Below are the code and all the weights of a small trained network. Each question names an input and a class and asks about switching units off, where a switched-off unit gives its printed mean instead of its output.

import numpy as np


def w(rows, s, z=0):
    codes = np.array(rows[::2]) - 128.0
    scale = np.full(codes.shape[1], s)
    scale[-1] = z or s
    return codes * scale


def norm(h):
    return h / np.sqrt((h * h).mean(-1, keepdims=True) + 1e-5)


def f(y):
    return np.maximum(y, 0)


def log_softmax(a):
    a = a - a.max(-1, keepdims=True)
    return a - np.log(np.exp(a).sum(-1, keepdims=True))


def net(x, mask):
    res = np.array(x, float).reshape(1, 5) / 4 @ E
    u = 0
    for l in range(3):
        y = f(norm(res) @ A[l][:, :-1].T + A[l][:, -1])
        res = res + np.where(mask[u : u + 3], y, B[l][:, -1]) @ B[l][:, :-1]
        u += 3
    return log_softmax(norm(res)[-1] @ U[:, :-1].T + U[:, -1])


A, B = {}, {}
E = w([
[103,130,147,108,125,93,171],'x0',
[236,13,71,200,145,98,76],'x1',
[74,111,109,164,111,144,114],'x2',
[119,189,149,252,210,200,197],'x3',
[87,51,44,66,206,152,130],'x4',
],0.011)
A[0] = w([
[137,170,103,157,82,135,154,254],'L0N0',
[107,252,151,158,151,106,139,16],'L0N1',
[113,48,107,58,210,114,161,166],'L0N2',
],0.011,0.002)
B[0] = w([
[95,141,161,229,85,94,163,184],'L0N0',
[137,136,132,122,186,61,253,209],'L0N1',
[179,89,61,134,135,61,103,254],'L0N2',
],0.013,0.0076)
A[1] = w([
[171,228,46,122,171,106,135,168],'L1N0',
[205,117,98,15,146,76,190,146],'L1N1',
[172,254,60,4,96,92,139,2],'L1N2',
],0.0066,0.0034)
B[1] = w([
[97,175,168,132,130,184,135,201],'L1N0',
[66,116,134,5,99,154,55,254],'L1N1',
[43,155,121,75,104,115,106,174],'L1N2',
],0.014,0.0054)
A[2] = w([
[183,2,149,93,153,120,104,123],'L2N0',
[157,174,78,228,61,66,87,2],'L2N1',
[37,148,11,241,167,216,63,121],'L2N2',
],0.0084,0.0023)
B[2] = w([
[240,151,82,104,2,55,87,253],'L2N0',
[192,214,209,200,170,135,78,198],'L2N1',
[160,47,224,134,153,248,101,211],'L2N2',
],0.01,0.0056)
U = w([
[37,196,162,195,211,99,248,141],'0',
[145,181,179,168,83,113,88,131],'1',
[133,54,155,192,195,206,103,2],'2',
[15,127,147,71,113,112,112,160],'3',
[160,67,35,92,95,94,64,146],'4',
],0.012,0.0047)

Each question gives the input, the list of numbers given to net, and the class t.
The units are the neurons (one row each of A and B). Each row of codes is followed by its name. A weight is (code - 128) times the scale printed after its matrix; where a second scale follows, it is the last column's (A, B and U).
mask holds one flag per neuron, layer by layer. A switched-off neuron (its flag False) gives its mean, the last column of its row in B, instead of its output. The means were averaged over made-up inputs and are rounded, as every weight is.
A unit's drop is (log p(t) with every unit on - log p(t) with that unit switched off) / (log p(t) with every unit on - log p(t) with every unit switched off).
The circuit of an input: a set's keep is (log p(t) with only the set's units on - log p(t) with every unit switched off) / (log p(t) with every unit on - log p(t) with every unit switched off). Starting from all 9 units, units are removed one at a time, each time the one whose removal leaves the highest keep (on an exact tie, the one counted first), for as long as the keep stays at least 0.8.
circuit, biggest first: the units of the circuit, biggest drop first
most important unit: the unit with the biggest drop
top k neurons in layer l: the k neurons of layer l with the biggest drops, biggest first
drop when u is switched off: that unit's drop, to one decimal
input [0,0,7,-8,-4], class 1: circuit, biggest first -> [L0N1 L1N1 L0N2]
input [4,7,-7,6,-5], class 0: circuit, biggest first -> [L2N0 L0N2]
input [-3,7,1,-2,-6], class 1: most important unit -> L2N1
input [3,2,-3,7,7], class 4: top 2 neurons in layer 0 -> [L0N2 L0N0]
input [-6,-7,-4,-3,-7], class 0: circuit, biggest first -> [L0N1 L2N0]
input [-2,-4,1,3,6], class 2: top 2 neurons in layer 2 -> [L2N2 L2N0]
input [-2,6,8,2,4], class 2: top 2 neurons in layer 2 -> [L2N2 L2N1]
input [-1,4,3,7,-6], class 0: top 2 neurons in layer 0 -> [L0N1 L0N2]
input [-4,-3,-6,6,7], class 2: top 2 neurons in layer 1 -> [L1N0 L1N2]
input [0,7,-3,0,-4], class 1: top 2 neurons in layer 0 -> [L0N2 L0N1]
input [8,0,3,0,-3], class 0: drop when L2N0 is switched off -> 0.0
input [-8,0,6,2,6], class 2: drop when L2N2 is switched off -> 1.4
input [-6,5,-2,3,0], class 2: drop when L1N1 is switched off -> 0.1
input [2,-6,-1,1,-8], class 0: most important unit -> L0N1
input [-3,-1,-6,-1,-6], class 0: drop when L0N1 is switched off -> 0.2
input [0,-5,5,-2,8], class 4: top 2 neurons in layer 0 -> [L0N2 L0N1]
